Rows lie near named flat spaces through zero. A row that begins with a name and a colon came from that space; any other row is followed by the name of its block's space that it lies nearest.
hgzc: [  0 -14 -11   0   3 -35   6  10  -8   5  -7  -8   4  23  21  13  16 -13
 -12  31  -8   0  11]
zbqg: [ 23 -38 -15   6 -27 -10  15   1  -1   1 -22   6 -14   6 -15  -4  24 -19
  -8  12  -7 -24 -10]
tqjg: [ -5   4 -22  10   2  -7  13  -4   4 -27  -4 -30 -17 -17  11 -22 -18  -6
  16   9 -34 -30  12]
lpjh: [ 20 -11  -2   2  32 -15  31  29 -10 -19 -41 -33 -10   4  34  29  -6  20
 -17 -14 -26 -12 -15]
zbqg: [ 42 -12  -2   9  -3   3  20   1   6  -4 -29 -13 -12 -16   5  19  15  10
 -34 -16 -18  -1  -6]
zbqg: [ -6 -13  42 -33  41 -14 -37 -46 -22  -2  52  10  11 -41  43   2 -18   5
   8 -20  26  37 -14]
ldzz: [ -6 -53  21 -10 -16 -30 -19  -3 -30 -26  -5  19  -2 -11  -8  -6   3  -9
   1  -5   5  -6 -28]
tqjg: [ 24 -10  -9  14 -32  26  14  -3   5  -7 -16   6  13  -6 -18  -3  19  -6
   9   0 -25   0  -3]
mnhh: [-24  -3   6  17 -20 -14  -9  31  -5  -4 -18  11   7  25 -30   4  21  16
 -22   7  13  12  -7]
hgzc: [ 18   5 -29   3 -11 -23  12 -25  10  -7  -1 -10   1 -17  18  -3  28 -19
 -19   4 -24  21  26]
lpjh: [-13 -15   4 -20 -30 -13  -9 -12  13  -6   5  28 -38  -1 -52  -9 -15 -22
  -9 -24  35 -50 -10]
zbqg: [ 13  31 -19  -4   3  26 -11 -10  -1  22  13  -1   5 -13  19 -31 -31 -33
  34  13 -19  13  40]
zbqg: [ -4   5 -13 -12 -13  15  -4  -5  -3   0  10   7  -4   1  -5 -26 -37 -37
  48  13 -13 -31  17]
hgzc: [ 18   4   6  13   8   4  17  32  -4 -10 -27 -29  15  18  25  34 -11  19
  -8  23 -41 -11   8]
zbqg: [ 22 -10   9  -5 -10  -8  10 -19   5 -30  -8  -6   3 -25   6  24   8   7
 -21 -24 -22   1  -5]
tqjg: [ -9 -11  -2 -12 -16  19  19 -47  23   1  36  27  23   2 -24   8  49   3
  21 -17  28   6 -32]
hgzc: [-25  -1 -32  -2  32   3  15  40 -16  33 -21   7 -11  38   0 -31   2 -12
  35  -3  32   1 -17]
mnhh: [ 31 -30  37   4  12  14   1  21 -14  10 -23   3   8   5   6  37   9  32
 -27  -8   7   8 -34]
ldzz: [-19  -6  25 -36  31   2 -16  17 -32   5   7  21  19  16  19   9 -39  -9
  42 -19  22   8 -18]
hgzc: [ -6 -21  16 -11   6 -12   9   7 -14 -32 -10  -4  11   2  10  23  -9  10
  10 -14 -13 -13 -23]
hgzc: [-30   3 -27  23   4  -6   6 -17   9   2  23 -10   4  -1   0 -35  41   8
  13  23   6  18  -4]
ldzz: [ 29 -18  -4  14 -10   0  -6   3  -9   2 -18  -9 -17 -20   5 -17  -4 -10
 -12  13 -21  -5   8]
lpjh: [-12  10 -29 -11 -16  -6  24 -20  18  -3   8  15  16  14 -12   4  34 -17
  13 -14   7  11   1]
lpjh: [-10   5 -20   1   7  22  10  -3  -9  -3  -6  13  13 -11  -5 -31  14  -3
  37 -34   6  32 -17]
mnhh: [ 22 -12  -6  -8 -18  10  -1 -20  11  31  15  17  -8   6 -11  -3   8 -28
   2  20  14 -16   7]
zbqg: [-56  28  32 -19  54   7 -12   5  -4   1  31  11  23  12   6  17  -5  48
  13 -45  56  39 -36]
lpjh: [-26 -30 -21  11 -41 -41  13 -25   7 -53  -2   3  -5 -16 -30 -17  46  -3
  -9 -10 -11 -11 -17]
ldzz: [ -2  -2  -4   4  -5  11  18 -46  15 -51  13 -11   0 -54  -6 -12  17  20
  10 -49 -18   4 -24]
zbqg: [ 10   0  -5   4 -17   8  26  -1  20 -21 -19  -4  -9  -3 -25  18  11  13
 -15 -28  -8 -22 -13]
hgzc: [ -8  -2   6  27 -11  41  -7  13   0  29   4  17  19  16 -30 -18  31  23
  13  17  22  24 -21]
hgzc: [ 10 -19  19  -2 -19 -11 -22  15 -11  28  -3  24   9  27 -10  18   9 -10
 -22  30  18   8   5]
hgzc: [  1  15  12  21  -7  33 -12  -3  16  24  20  -1   0   2 -19  -7   5  20
  -6  25  12  -2   4]
lpjh: [ -9  20 -20 -22  23 -31  12 -20   5   7  27 -11  26  20  51  23   8 -22
  11  25 -11  19  30]
lpjh: [  0  -3  16  24 -16  -6 -20  10   6  15   4  -2  -5   9 -15   5  15  18
 -38  37   7   1   9]
mnhh: [ 22  31  -8  -7  22   0 -13   1 -12  16   8 -21  15  -7  58  -1 -38 -25
  13  31 -40  24  54]
tqjg: [-32  14  13  10   5  -5 -30  53 -29  16 -21  20  22  30 -10  -8  -3  13
  -4   1  22  49   2]
mnhh: [ 26  -1  -7   7  29   5   8  21 -17   7 -28 -21  -6 -10  35  -6 -13   3
  -1  -4 -20  15   3]
hgzc: [  6 -23   9 -18  -8 -12  -5 -17   1  15  13  22  -5   7 -10  10  13 -15
  -9   0  28  -8 -11]
lpjh: [ 23  12   4 -18   4  27  29 -19  17  -6   8  -4  26   5  16  41  -3   2
  19 -12 -20  -9  -2]
tqjg: [-12   6   5  19   5  11  -6   7   3  15   1   7   4   2 -17  -8  31  30
 -18  -9  28  33 -17]
ldzz: [-27 -14   0 -16 -24 -43  -3  22  -8  -9  -5  16  11  47 -12  24  -1 -24
  -1  28   4 -26   9]
mnhh: [ 22  13  12 -20  21  18  -9 -27  12  22  16   8 -29 -32   1  -3 -22  -2
 -14 -40  31   1  -1]
ldzz: [ 25 -13  -5  38 -15  20  -2  22 -11  25 -25   2  17   6  -5 -12  42  13
 -17  27 -10  41  -3]
ldzz: [-51  16  -9 -35 -17 -28  21 -16  28 -25  28  17  12  41 -26  34   1 -15
  21  -9  20 -43  -1]
zbqg: [ -1 -20  -7  -9  -9  -4   0   5 -15  -2  -4   8   1  10   1 -12 -13 -28
  30  15  -9 -21  -1]
mnhh: [  8   8 -19  10   2  10  12 -19   8   0  15 -18  11  -9  22 -11   8  -7
  20  24 -28   3  15]
tqjg: [-11 -10   3  -1 -24   8  -1  -7   2 -29   0   6  -7 -13 -27 -14 -16  -5
  21 -12  -9 -31 -10]
mnhh: [ -3  27   1 -12  17   3  -6 -21   3  -9  26 -15   9 -18  31   1 -30  -6
  19   2 -20   4  25]
lpjh: [ 10  -7 -25  -4   5   8  37   6  -8 -35 -37  -8   4 -14   7  -5   3  -4
  28 -47 -29   2 -20]
tqjg: [-31  17 -29  32  -4  13  15  18   0  -9  -9  -9  25  13  -8 -28  34  18
  25  11 -14  31  -3]
zbqg: [-68  33   7  -1  -3  -6   1  10  15 -25  17  10  25  29 -32  14  11  32
  10 -19  25   8 -13]
mnhh: [ -2 -31   2 -21   3 -16  -4  36 -22  13 -31  20 -33  24 -18  -6 -31 -26
   6 -12  28 -41 -18]
ldzz: [  5  -9  12  -9  14  10 -10 -13  -8   1   9   4 -11 -23   5 -13 -15   1
   9 -20  12   0 -13]
hgzc: [ -9 -13  35 -12 -49 -14 -58  -8 -29 -20   1  55  20 -28 -36 -15  -6 -18
 -12 -32  13  52   6]
lpjh: [ 11  -1 -32 -23 -38   4  36 -16  12 -42 -24  13  -1 -10 -24   0  -8 -40
  33 -46 -31 -32   2]
mnhh: [ 47   7  20  -4   3  24 -23  -4   0  60  17   7   8   9  23  18 -14 -16
 -17  46   3  13  33]
tqjg: [  4  15  20  15 -30  14 -19  15   3 -15 -18   8   0 -14 -33   2 -11  17
 -26 -18  -8   9   8]
tqjg: [  6  17 -27  11  20   0  29 -30  26   7  20 -26   6  -5  27   5  39  11
  -7  12  -9  16   7]
tqjg: [  3 -25  -9  10  16   0   4 -20   3   1   8 -14 -40 -29  -2 -35   8   6
  -1  -5  15 -24 -24]
mnhh: [ -8  23  22   8 -12  -4 -34  23  -3  26   6  12  18  25  -6  16  -6   7
 -28  34  10  26  30]
zbqg: [ 23 -13 -19  -3   6  37  23  13   6  33 -21   8 -33  10 -22 -21  -9 -16
  22 -14  22 -39 -22]
ldzz: [ 19 -39  12  23 -28   6 -33  52 -56  18 -43  26  31  16  -1 -24   8 -17
  11  36 -20  46   0]
ldzz: [ -5   5   5 -29  69 -24  45  13  18  24   8 -27  -1  57  47  76   7  26
 -17   7  30 -31 -22]
ldzz: [ -2   3 -25  28 -50 -30   8   7  22 -11 -15 -10  -5  18 -26   4  34  -8
 -40  42 -26 -15  32]
lpjh: [  7  -9   1 -10  -5 -17  -2   3  -8 -21 -11  -8 -17 -12   7  -1 -32 -17
   2  -3 -21 -29  10]
tqjg: [ -2 -42   1   6  24  11  17   3  -2  11   0 -10 -35   4  -9 -17   5  16
  15   5  27 -50 -51]
[  9   0  -8 -20  39  14  45  11   6   1 -23  -4  -1  14  12  30   7  16
   9 -52  16  -5 -37] | lpjh
[ 10  -6  -5  14 -10   7   3 -10  12  25  12   4   6  11  -6   2  35   3
 -12  29   9   8   0] | hgzc
[ 10  24 -20 -18  18  -7  29  -1  23   3   0 -26 -18  17  22  25 -31 -17
   3   9 -17 -49  25] | ldzz
[ -4  26   3   3  27  27 -25  15 -11  52  14  11  11  12  13 -22 -10  -1
  14  14  28  43  14] | lpjh
[-31  22  22  10  28   0 -26  48 -17   8  -6 -14  -3  20   7  -3 -42  26
   0  18   8  -2   7] | mnhh
[ 24   1 -11  22  10  -5  -6  22 -11  34 -18 -12   0   8  24  -7  16  -2
 -25  35  -9  32  22] | zbqg
[-19  26 -14  -8  -6 -12  16   1  20  -8   7  -6   5  24  -4  20  -2  -5
   0   6  -5 -18  18] | ldzz
[ 22 -16   7   2   6  -3 -13   8 -24 -10 -18 -10 -10 -26  21 -15 -28  -9
   3  -1 -25   1   6] | ldzz
[ -5 -22  14   3 -10 -20  -1  -2   2 -18  -1  -2  -9  -1 -11  14  10  13
 -23   3   3 -21 -15] | zbqg
[ 31  -3  12   3  30  35 -15   6 -29   8 -13  -8  -2 -39  31 -27 -33   4
  22 -20 -16  29  -5] | ldzz
[-12  24  -7  -3 -18 -12 -14 -10  -1 -20   6   6  15 -14  -1 -10  -7 -15
   3  -9 -17  26  29] | tqjg
[  1  23 -13  15   4  11  20  -5  20  -4   0 -17   9  -1   3   9  23  21
 -10  -4 -11  14   4] | ldzz
[ 31 -18  34  11  -1  12  -4  17  -7  13 -21   8  16   4  -1  38  26  34
 -44  -6   8  31 -21] | mnhh
[ 12   7 -14  13 -11  -9  -1  11  -7   6 -13  -5  20   9  17   2  15 -11
  -8  27 -27  29  27] | mnhh
[ 11  12  10  -6   4  28   5 -18  17  -5  10  -3 -12 -22  -9   3 -19  10
   4 -25   2 -19  -6] | hgzc
[  4 -30   2   8   0  29  34   6  12  -5  -7 -10 -11  18 -20   9   7  19
  24   8   2 -62 -45] | tqjg
[ -7   9 -25  -4  13 -14   3 -24  22  31  29  -6 -30   4   4 -19   9 -19
  -7  20  27 -17  16] | hgzc
[ -2 -15  -8   4  -9   9  13  -3   1 -16  -3  -5  -8  -4 -11 -14  -4  -4
  23   2 -12 -31 -14] | tqjg
[ -2  -1 -10 -11 -32 -30  10 -15  23  -9   6   6  -7  17 -17  24  11 -21
 -22  13  -2 -32  18] | lpjh
[  1   9   2   3  -3   5 -19  27  -7  35  -9  13  -5  22 -10  -8 -12 -11
  -8  18  18   7  16] | hgzc
[  7 -32   0   6  13 -10  22  32 -24 -25 -43 -12   2   5  12   9   6  14
   4 -17 -19  -4 -32] | mnhh
[ 36  -2   9  -1 -11   3  16 -14   9 -21 -10 -14  10 -16  15  36   3   6
 -20  -6 -37  -4   7] | hgzc
[-12 -24  18  20 -12 -21   0  22 -22 -36 -14 -13  42  15  16  25  23  26
  -2  32 -38  17 -12] | hgzc
[-25   8 -25 -18 -26   6  47 -12  23 -29   5  13  39  38 -20  29  26 -11
  46 -12 -13 -22 -13] | ldzz
[ 16 -22  14  -5   4   4  -8   4  -9  21  -5  15 -10   1  -5   2   4  -1
 -11  -4  23   1 -17] | tqjg
[  8  33  -6   7  -8  -4 -28  -6  -1 -23  -3 -22 -29 -50   8 -37 -58 -17
  -7  -7 -38  -5  51] | ldzz
[-19  -3   9  -4  10   8  -8  25 -15   4  -8  11   0  14 -11 -10 -17   5
  20 -10  18  -3 -17] | hgzc
[-18  -4 -19   6 -26 -11 -17  -6  -2  14  19  13   1  13 -13 -33   7 -32
  19  44   3  -5  22] | zbqg
[ 26 -28  14 -12 -20 -15  -3  15 -15   9 -25  23  10  17  -5  30  11 -15
 -23  -1   3   9  -4] | mnhh
[ 31  42  -9  14  30  58  -1  -1  14  49   6 -13 -12 -18  13 -23 -18   9
   5  -3   5  21  19] | ldzz

Rows lie near named flat spaces through zero. A row that begins with a name and a colon came from that space; any other row is followed by the name of its block's space that it lies nearest.
lcmg: [ 14   8  -4 -43  61 -63  20  14  30   3  53 -28 -55  34  11  -2  17   8
 -29  56  23   3  44]
jmgq: [-26 -32   1  27 -58  49 -19 -10  -9   0 -41  20  59 -21  19  -1  -8 -17
   5 -13 -41  -8 -50]
jmgq: [ 19  -3  13 -14   9 -12  -7   4  15   9 -14   8  -3 -13   2 -24   8  13
  15   0  20  -3  15]
cjbb: [ -2  -3  42  16  23  -6  10  -7  16  -5 -27  -3 -12 -11  -8 -13 -11   2
  15 -12  -3 -20  17]
qdhb: [ 15  -3  22   7  13  -1   9  -6   3   6 -18   6   0 -18 -14 -14 -10   5
  22 -25  14  -3  11]
qdhb: [ 19   8 -27 -23 -14   0 -19 -13 -20  25  12  -7   0 -18  -5 -32 -17  26
  41 -24  37   2   6]
qdhb: [ -8  15  -5   7  20 -14  20   9   0 -16  27  -7 -21  27 -10  33   9 -15
 -34  13  -9   9   6]
jmgq: [  4  -6  24 -18  10  -3 -20  -4  15   5 -26 -13 -12 -17  20 -36  -8  31
  35  16   9 -20  22]
phjq: [-20  25  -7  -8   4  -8 -20 -11  -7  -5  12 -33 -37  11   4 -14 -18  24
  19   9   1 -26  19]
cjbb: [ -9 -24  -1 -13  -2 -16  -4 -13  13  18   9 -13   4  -1  21 -28 -12  -1
   4  16  -3 -20  -4]
jmgq: [ 10 -22  -7 -15 -17   4 -10  10  11  10  -8  18  27  -7  20  -9  18  -3
  -8  17   0  11 -14]
cjbb: [ -5  14  10  24  50 -36  53  -8   2  -7  41 -14 -35  28 -39  29 -13 -31
 -32 -18   1  -1  16]
jmgq: [  3  43   2  10  49 -37  31   2  -3 -15  40 -16 -56  30 -42  25  -1  -6
 -20 -15  18   0  34]
lcmg: [-20  -5  25  35 -16  30  -3 -21 -11  -5 -37  -3  14 -21  -8  -8 -30  -1
  30 -35 -21 -23 -12]
cjbb: [ -8 -10 -27  -7 -13  20  -2 -32 -36  21  21 -35   6 -15   7 -13 -51  17
  44 -16   5  -2  -9]
phjq: [  0 -19  -2 -18   3   0  -5 -13  -1  16   4 -22   1 -12  21 -22 -22  17
  26  14   4  -6   4]
jmgq: [ 31  -9 -16   5 -21   9   8   3 -12  19  -3  39  39 -19 -23   0  10 -16
   2 -44  24  27 -21]
phjq: [  0   5 -22   3 -10  -5   7  10  -4  -3  21  14   8  17  -9  22  19 -20
 -33   0  -3  15 -14]
qdhb: [  6   1  13   8  15  -5  13  -9  -1   4  -2  -4  -7  -7 -14  -5 -13   0
  13 -19   8  -4   9]
phjq: [  2 -25  17 -24  39 -40  16 -10  28  18  18 -28 -22   4  21 -30 -14   5
   4  33   7 -19  23]
lcmg: [-12   8 -11   3 -26   8 -23  -3  -5   0  -6   3   6   0   2 -11   1   3
   5  -7  -4 -14 -10]
jmgq: [ -1  20  -3  10  18 -14  18   1  -6  -8  22  -4 -21  16 -23  19   0 -10
 -15 -11   5   3   9]
phjq: [-10   9 -43  -4 -42  32 -24  -6 -36   2  12  -5  17  -2   6  10 -10  10
  12  -8  -4  12 -23]
lcmg: [ -8  -5  -2   2   1  -6   3 -10   0   6   9 -10  -3   2   1  -8 -13  -3
   3  -2  -3 -11  -1]
cjbb: [ 12  39  12  22  40 -32  34  13   6 -19  21  13 -37  26 -51  32  20 -22
 -36 -26  15   8  24]
qdhb: [  3  23  -7  -6  13 -15   0   8   0  -8  16  -5 -25  15 -10   8  10   5
  -9   4  11   2  16]
lcmg: [ 17  20 -34   4 -24 -13  -7  -8 -17  21  22  24   8  -2 -39 -17   3 -10
   4 -57  36   1 -10]
phjq: [ 12 -15   2   7  -2   0  17  10   7   2  -2  25  24  -1  -5  14  17 -23
 -23  -5  -2  19 -15]
phjq: [ -6  -3  48  27   7  12   1  -5  13 -12 -49   9   2 -19  -9 -11  -7   1
  19 -21 -12 -21   7]
cjbb: [ -9 -18  15   9  -2  19   7   8   6 -13 -18   4  17  -1  17  21   5  -9
 -14  22 -28   9 -13]
lcmg: [-21 -26  -4  -7  15 -19  16 -21   6  14  30 -35  -7  11  19 -11 -30  -9
  -3  23 -15 -19  -2]
jmgq: [-16 -17  -6 -37   4  -5 -20   9  17  -3   9 -30 -11  14  55  -6   6  20
  -7  77 -20  -5   7]
phjq: [-27 -46 -43   4 -56  30  -4 -22 -24  24  19  -4  59  -4  28   2 -25 -26
  -7   2 -32   3 -59]
lcmg: [  2  36  33  25  -9  24 -24   9  -1 -26 -56  20 -10 -17 -23  -3  11  20
  25 -33   2 -12  15]
qdhb: [  4 -10  15  16  18  -1  28 -10  -3   3   0  -2   3  -7 -15   7 -17 -12
   4 -20  -1   4   1]
qdhb: [ 16 -34  15   7 -12  23   9   2   3   9 -31  24  43 -27   8  -1   1 -10
   8 -10  -5  18 -20]
cjbb: [ 10  25  17  22  -3  39   0  21 -15 -32 -37  23   4  -9 -18  41  18   6
   1 -16  -7  29   1]
cjbb: [  4  10 -27 -14   2 -26  -1 -13  -8  20  37 -13 -15   8 -12 -19 -12   2
   6 -14  25  -9   7]
lcmg: [ 14 -11  -2  -8  -1  14   6  17   0  -6  -6  14  17  -3  11  23  18  -3
 -13  18  -4  30  -8]
qdhb: [-17 -15  18  14  -2   6   3 -11   6  -1 -15  -6   7  -5   7  -7 -14  -7
   4   0 -20 -18  -7]
[  3  32  11   6 -27  31 -40  26   0 -28 -50  29   3  -8   0   7  36  21
   6  -1  -4   4   2] | lcmg
[-29   7  15  -4  16   0 -11  -8   5 -15  -3 -41 -34  10  23  -5 -20  22
  13  36 -22 -28  19] | jmgq
[-35   3 -19  33 -22  23  13  -6 -23 -16  17  -4  14  20  -8  43  -9 -31
 -32  -7 -39   3 -33] | jmgq
[  9   5  53  10  55  -8  29   3  16 -17 -22 -14 -32  -6  -9   9  -9  10
  12   5   0  -2  36] | lcmg
[ -6 -36   0 -19   4  18   8  16   9  -9   0  -9  20   6  48  29  11  -3
 -24  67 -32  27 -14] | lcmg
[-14  -8   4   6 -12  12  -8  -3   1  -4 -12  -3   9  -1  12  -1  -3  -1
   0   9 -18  -9 -10] | jmgq
[ 12  23 -31 -16  -1 -32  -6   8   2   9  36  10 -15  20 -17  -5  22  -5
 -21  -6  28   3   6] | cjbb
[  0  -7  17   4 -12  24 -12  15   8 -14 -36  17  17 -10  15   9  18   4
  -2  14 -16   8  -7] | cjbb
[-12  16  41  -3  33 -20 -11  -4  24 -13 -21 -26 -46   2   6 -26  -8  26
  21  18  -1 -39  40] | jmgq
[  3  -1 -51 -23 -37   9 -19  25  -7  -1  24  20  26  19  21  25  39 -10
 -40  34  -5  32 -28] | cjbb
[  1  -3 -44 -26 -22 -13 -16  -3  -8  20  36  -4   6  10  12 -14   3   1
  -7  11  14   3 -11] | cjbb
[-64   3  -8  40 -26  42   0 -22 -31 -26   4 -36   2  18   9  39 -38 -14
  -8   6 -64 -20 -31] | jmgq
[ -9   6 -18  -1   8 -14  14  12   1 -10  33  -2  -9  30   0  32  17 -20
 -43  23 -12  12  -5] | jmgq
[-35 -27  11   6 -10  20  -6 -13   3  -5 -13 -26  10  -1  35  -1 -23   0
   5  32 -41 -20 -15] | lcmg
[  7 -37  27  11 -15  24   1  -3   9   8 -44  21  42 -31  13 -13  -4  -6
  16 -10 -12   2 -19] | qdhb
[-24  14  14   7   5 -11 -13  -7  10 -10  -5 -17 -26  10   2 -14  -7   7
   3   7 -12 -34  12] | qdhb
[-15  -3  -2 -17  10 -11 -11 -18   1  10  13 -38 -23   1  19 -28 -28  22
  26  20   1 -26  15] | phjq
[-20 -22 -28   7 -47  25 -15 -14 -17  12   2   3  39  -6  15  -4 -13 -13
   1  -7 -20  -4 -40] | lcmg
[ -2  14 -10 -44  22 -34 -20  28  28 -13  24 -18 -40  33  35   0  36  20
 -31  77   2  -2  28] | lcmg
[ 24  13 -28 -23  -9  -8  -9  25   0   1  16  24   5  10  -2  11  37   1
 -22  10  22  29  -1] | lcmg
[  5 -13  -3   5   3   4  14 -20 -15  18   7  -9   9 -15  -9 -10 -30  -1
  24 -27   9   1  -4] | qdhb
